Below is a small trained network, with its code and all its weights. Each question gives an input and a target symbol and asks what happens when units are switched off, that is, made to give their printed mean instead of their output.

import numpy as np


def w(rows, s, z=0):
    codes = np.array(rows[::2]) - 128.0
    scale = np.full(codes.shape[1], s)
    scale[-1] = z or s
    return codes * scale


def f(y):
    return np.maximum(y, 0)


def softmax(a):
    e = np.exp(a - a.max(-1, keepdims=True))
    return e / e.sum(-1, keepdims=True)


def log_softmax(a):
    a = a - a.max(-1, keepdims=True)
    return a - np.log(np.exp(a).sum(-1, keepdims=True))


def net(x, mask):
    ids = ['αβγδεζηθλμξπστφω'.index(c) for c in x.split()]
    T = len(ids)
    res = E[ids] + P[:T]
    q, k, v = (res @ M[0].T for M in (Q, K, V))
    z = softmax(np.where(np.tri(T) > 0, q @ k.T / 4**0.5, -1e9)) @ v
    res = res + np.where(mask[0], z, O[0][:, -1]) @ O[0][:, :-1]
    y = f(res @ A[0][:, :-1].T + A[0][:, -1])
    res = res + np.where(mask[1:9], y, B[0][:, -1]) @ B[0][:, :-1]
    return log_softmax(res[-1] @ U[:, :-1].T + U[:, -1])


Q, K, V, O, A, B = {}, {}, {}, {}, {}, {}
E = w([
[123,68,171,102,20],'α',
[149,56,154,132,31],'β',
[105,174,148,152,63],'γ',
[91,47,153,91,6],'δ',
[222,100,148,122,144],'ε',
[125,186,102,163,99],'ζ',
[180,94,123,110,160],'η',
[48,118,100,132,98],'θ',
[79,99,188,145,169],'λ',
[175,100,153,133,22],'μ',
[154,83,104,122,25],'ξ',
[114,61,114,102,36],'π',
[123,36,125,113,58],'σ',
[181,85,98,109,164],'τ',
[116,184,150,117,156],'φ',
[95,174,101,105,167],'ω',
],0.014)
P = w([
[168,77,82,1,111],'0',
[139,63,94,92,97],'1',
[120,71,94,112,93],'2',
[96,96,89,91,97],'3',
[96,77,102,151,95],'4',
[93,78,100,178,97],'5',
[58,115,89,140,94],'6',
[45,122,94,164,100],'7',
[44,113,99,204,102],'8',
],0.0088)
Q[0] = w([
[82,95,120,152,1],'head 0',
[134,125,127,29,78],'head 0',
[84,79,144,157,110],'head 0',
[151,142,90,156,94],'head 0',
],0.035)
K[0] = w([
[5,221,136,234,171],'head 0',
[81,214,163,22,142],'head 0',
[94,127,163,199,135],'head 0',
[114,155,127,175,92],'head 0',
],0.024)
V[0] = w([
[180,155,154,130,70],'head 0',
[111,45,118,130,151],'head 0',
[157,107,6,160,146],'head 0',
[70,153,100,85,92],'head 0',
],0.026)
O[0] = w([
[42,194,134,181,125,77],'head 0',
[158,195,120,78,164,254],'head 0',
[148,113,1,159,167,117],'head 0',
[212,115,150,205,146,206],'head 0',
],0.02,0.0091)
A[0] = w([
[154,198,86,134,27,4],'neuron 0',
[60,97,112,204,38,82],'neuron 1',
[130,90,104,156,128,198],'neuron 2',
[131,121,101,195,1,127],'neuron 3',
[100,75,176,90,124,77],'neuron 4',
[137,157,137,162,216,51],'neuron 5',
[94,48,191,133,84,89],'neuron 6',
[121,132,68,129,86,134],'neuron 7',
],0.013,0.016)
B[0] = w([
[255,49,83,27,244,135],'neuron 0',
[242,184,127,154,74,199],'neuron 1',
[65,159,176,182,217,246],'neuron 2',
[75,88,88,60,102,232],'neuron 3',
[139,62,72,172,73,211],'neuron 4',
[154,76,114,112,38,178],'neuron 5',
[88,171,110,96,150,185],'neuron 6',
[115,85,147,137,99,194],'neuron 7',
],0.019,0.013)
U = w([
[143,119,97,143,148,73],'α',
[124,109,96,139,131,55],'β',
[79,79,81,195,83,110],'γ',
[112,138,58,99,165,115],'δ',
[159,128,42,123,134,2],'ε',
[43,137,190,117,148,209],'ζ',
[96,128,106,124,137,108],'η',
[94,173,100,133,99,118],'θ',
[43,76,155,138,159,172],'λ',
[107,83,12,102,164,48],'μ',
[88,125,139,138,139,141],'ξ',
[156,117,123,161,184,95],'π',
[106,134,178,152,125,146],'σ',
[121,177,113,66,207,197],'τ',
[118,34,159,103,90,158],'φ',
[2,112,92,72,129,164],'ω',
],0.0059,0.0084)

Each question gives the input, a string of symbols that net reads in full, and the target symbol t.
The units are the heads (4 rows each of Q, K, V and O) and the neurons (one row each of A and B). Each row of codes is followed by its name. A weight is (code - 128) times the scale printed after its matrix; where a second scale follows, it is the last column's (O, A, B and U).
mask holds one flag per unit, heads first, then neurons. A switched-off unit (its flag False) gives its mean, the last column of its rows in O or B, instead of its output. The means were averaged over made-up inputs and are rounded, as every weight is.
A unit's drop is (log p(t) with every unit on - log p(t) with that unit switched off) / (log p(t) with every unit on - log p(t) with every unit switched off).
The circuit of an input: a set's keep is (log p(t) with only the set's units on - log p(t) with every unit switched off) / (log p(t) with every unit on - log p(t) with every unit switched off). Starting from all 9 units, units are removed one at a time, each time the one whose removal leaves the highest keep (on an exact tie, the one counted first), for as long as the keep stays at least 0.8.
circuit, biggest first: the units of the circuit, biggest drop first
unit that matters most: the unit with the biggest drop
top k neurons: the k neurons with the biggest drops, biggest first
drop of u: that unit's drop, to one decimal
input λ σ τ ζ λ α ξ φ α, target ω: unit that matters most : neuron 6
input λ λ φ π, target ω: circuit, biggest first : [head 0; neuron 3; neuron 6]
input λ λ λ ε ζ ζ τ ζ α, target γ: top 2 neurons : [neuron 1; neuron 3]
input λ λ ξ ξ ζ μ, target γ: top 3 neurons : [neuron 1; neuron 3; neuron 7]
input ξ ξ β τ, target γ: circuit, biggest first : [head 0; neuron 5]
input η μ α γ τ μ β ζ ξ, target γ: circuit, biggest first : [neuron 1; head 0; neuron 3; neuron 2]
input λ β λ ξ λ β γ δ, target θ: circuit, biggest first : [neuron 1; head 0; neuron 6]
input λ ω ζ ω π α φ ε σ, target ω: circuit, biggest first : [neuron 3; neuron 6; head 0]
input ζ α λ μ ξ ε λ μ, target φ: top 3 neurons : [neuron 2; neuron 4; neuron 1]
input λ τ ξ φ φ λ ξ μ ω, target τ: top 2 neurons : [neuron 4; neuron 7]
input π λ φ δ ξ, target ω: circuit, biggest first : [neuron 3; head 0; neuron 6]
input α ζ λ φ, target σ: circuit, biggest first : [head 0; neuron 3]
input ξ λ δ τ ε λ ζ, target γ: top 4 neurons : [neuron 1; neuron 3; neuron 7; neuron 6]
input ω ζ ε, target π: circuit, biggest first : [head 0; neuron 2]
input λ λ τ λ ζ δ λ β β, target φ: top 2 neurons : [neuron 4; neuron 2]
input λ γ τ, target τ: circuit, biggest first : [neuron 4; head 0]
input λ μ λ ξ ω β, target λ: unit that matters most : neuron 2
input σ λ α λ η, target τ: top 3 neurons : [neuron 4; neuron 7; neuron 3]
input β η ε λ ξ ξ λ ω α, target λ: circuit, biggest first : [neuron 2; head 0; neuron 1]
input ξ θ π ω, target γ: unit that matters most : head 0
input ε ξ σ λ μ λ φ δ, target ω: top 3 neurons : [neuron 6; neuron 3; neuron 2]
input α τ ζ ε, target σ: top 2 neurons : [neuron 3; neuron 4]
input η β ζ τ β λ λ λ φ, target τ: top 4 neurons : [neuron 4; neuron 7; neuron 3; neuron 2]
input φ ε γ ζ δ π ξ ζ δ, target γ: drop of neuron 2 : 0.2
input η φ μ λ ζ ζ σ, target γ: drop of neuron 6 : 0.1
input β ξ θ, target π: drop of neuron 3 : 0.2
input γ α α ξ, target θ: drop of head 0 : 1.1
input ξ λ ε, target γ: top neuron : [neuron 5]
input ζ λ λ γ θ τ, target τ: top 2 neurons : [neuron 4; neuron 3]
input ξ σ λ ξ γ φ λ λ, target φ: top 2 neurons : [neuron 4; neuron 2]
